Below is a small trained network, with its code and all its weights. Each question gives an input and a class and asks what happens when units are switched off, that is, made to give their printed mean instead of their output.

import numpy as np


def w(rows, s, z=0):
    codes = np.array(rows[::2]) - 128.0
    scale = np.full(codes.shape[1], s)
    scale[-1] = z or s
    return codes * scale


def f(y):
    return np.maximum(y, 0)


def log_softmax(a):
    a = a - a.max(-1, keepdims=True)
    return a - np.log(np.exp(a).sum(-1, keepdims=True))


def net(x, mask):
    res = np.array(x, float).reshape(1, 3) / 4 @ E
    y = f(res @ A[0][:, :-1].T + A[0][:, -1])
    res = res + np.where(mask, y, B[0][:, -1]) @ B[0][:, :-1]
    return log_softmax(res[-1] @ U[:, :-1].T + U[:, -1])


A, B = {}, {}
E = w([
[64,74,74,2],'x0',
[124,40,5,207],'x1',
[17,28,249,165],'x2',
],0.009)
A[0] = w([
[149,172,80,116,77],'N1',
[84,102,104,51,51],'N2',
[144,125,119,205,109],'N3',
[115,169,182,86,90],'N4',
[130,217,192,81,93],'N5',
[83,123,167,135,91],'N6',
[159,149,177,253,119],'N7',
[155,182,184,204,60],'N8',
[120,91,69,184,82],'N9',
[97,124,111,61,212],'N10',
[104,52,183,92,99],'N11',
[109,70,184,140,82],'N12',
[99,81,74,132,109],'N13',
[138,156,138,188,69],'N14',
[91,89,187,164,119],'N15',
[136,72,174,139,248],'N16',
[171,135,85,70,83],'N17',
[133,153,190,68,92],'N18',
[185,160,66,111,84],'N19',
[77,110,143,132,83],'N20',
[162,158,99,94,76],'N21',
[84,76,61,200,67],'N22',
[71,100,136,126,119],'N23',
[154,87,77,157,148],'N24',
[154,81,114,152,86],'N25',
[51,82,70,50,101],'N26',
[83,106,141,150,88],'N27',
[59,90,131,170,108],'N28',
[165,153,91,110,201],'N29',
[106,69,61,184,113],'N30',
],0.017,0.015)
B[0] = w([
[124,194,58,158,175],'N1',
[37,62,110,252,176],'N2',
[85,78,142,140,185],'N3',
[30,135,190,61,176],'N4',
[55,119,144,63,208],'N5',
[93,186,91,133,163],'N6',
[132,41,103,193,240],'N7',
[54,81,101,152,191],'N8',
[35,163,178,85,193],'N9',
[177,73,123,142,235],'N10',
[133,142,73,142,194],'N11',
[105,175,71,149,181],'N12',
[82,104,146,68,192],'N13',
[71,105,114,185,158],'N14',
[152,177,84,132,205],'N15',
[244,134,90,62,250],'N16',
[92,142,80,163,182],'N17',
[50,126,203,62,182],'N18',
[128,162,71,125,203],'N19',
[113,144,109,166,157],'N20',
[99,162,80,165,167],'N21',
[73,129,147,81,208],'N22',
[136,141,71,129,177],'N23',
[117,133,148,49,211],'N24',
[78,127,142,94,154],'N25',
[100,56,129,192,230],'N26',
[90,180,82,152,160],'N27',
[137,192,88,131,193],'N28',
[170,137,85,106,230],'N29',
[79,140,191,45,225],'N30',
],0.012,0.016)
U = w([
[90,237,35,127,115],'0',
[36,138,189,47,113],'1',
[70,10,107,189,115],'2',
[216,107,110,50,255],'3',
[180,163,173,184,116],'4',
[124,149,161,164,109],'5',
[150,145,172,156,110],'6',
[182,151,172,128,111],'7',
],0.014,0.026)

Each question gives the input, the list of numbers given to net, and the class t.
The units are the neurons (one row each of A and B). Each row of codes is followed by its name. A weight is (code - 128) times the scale printed after its matrix; where a second scale follows, it is the last column's (A, B and U).
mask holds one flag per neuron, in row order. A switched-off neuron (its flag False) gives its mean, the last column of its row in B, instead of its output. The means were averaged over made-up inputs and are rounded, as every weight is.
A unit's drop is (log p(t) with every unit on - log p(t) with that unit switched off) / (log p(t) with every unit on - log p(t) with every unit switched off).
The circuit of an input: a set's keep is (log p(t) with only the set's units on - log p(t) with every unit switched off) / (log p(t) with every unit on - log p(t) with every unit switched off). Starting from the 12 units with the biggest drops (on a tie, the unit counted first), units are removed one at a time, each time the one whose removal leaves the highest keep (on an exact tie, the one counted first), for as long as the keep stays at least 0.8.
units of the circuit, in order: the units of the circuit, biggest drop first
top k neurons: the k neurons with the biggest drops, biggest first
drop of u: that unit's drop, to one decimal
input [7,2,4], class 2: units of the circuit, in order : N26
input [-5,4,5], class 0: top 4 neurons : N28, N26, N15, N16
input [8,4,-7], class 2: top 2 neurons : N26, N2
input [-5,4,-4], class 2: top 2 neurons : N7, N3
input [-5,-4,-1], class 2: top 2 neurons : N7, N30
input [-4,1,4], class 0: top 3 neurons : N26, N15, N10
input [-5,5,5], class 0: top 2 neurons : N28, N15
input [8,-7,-1], class 2: top 3 neurons : N2, N26, N10
input [-8,-5,6], class 2: top 2 neurons : N7, N8
input [4,-7,-5], class 1: top 2 neurons : N18, N5
input [-8,-6,-6], class 2: top 2 neurons : N7, N8
input [2,7,7], class 0: top 3 neurons : N28, N15, N12
input [-2,3,-2], class 3: drop of N4 : 0.1
input [0,3,7], class 0: drop of N4 : 0.0
input [-8,-2,-6], class 2: units of the circuit, in order : N7
input [5,8,-7], class 1: drop of N13 : 0.4
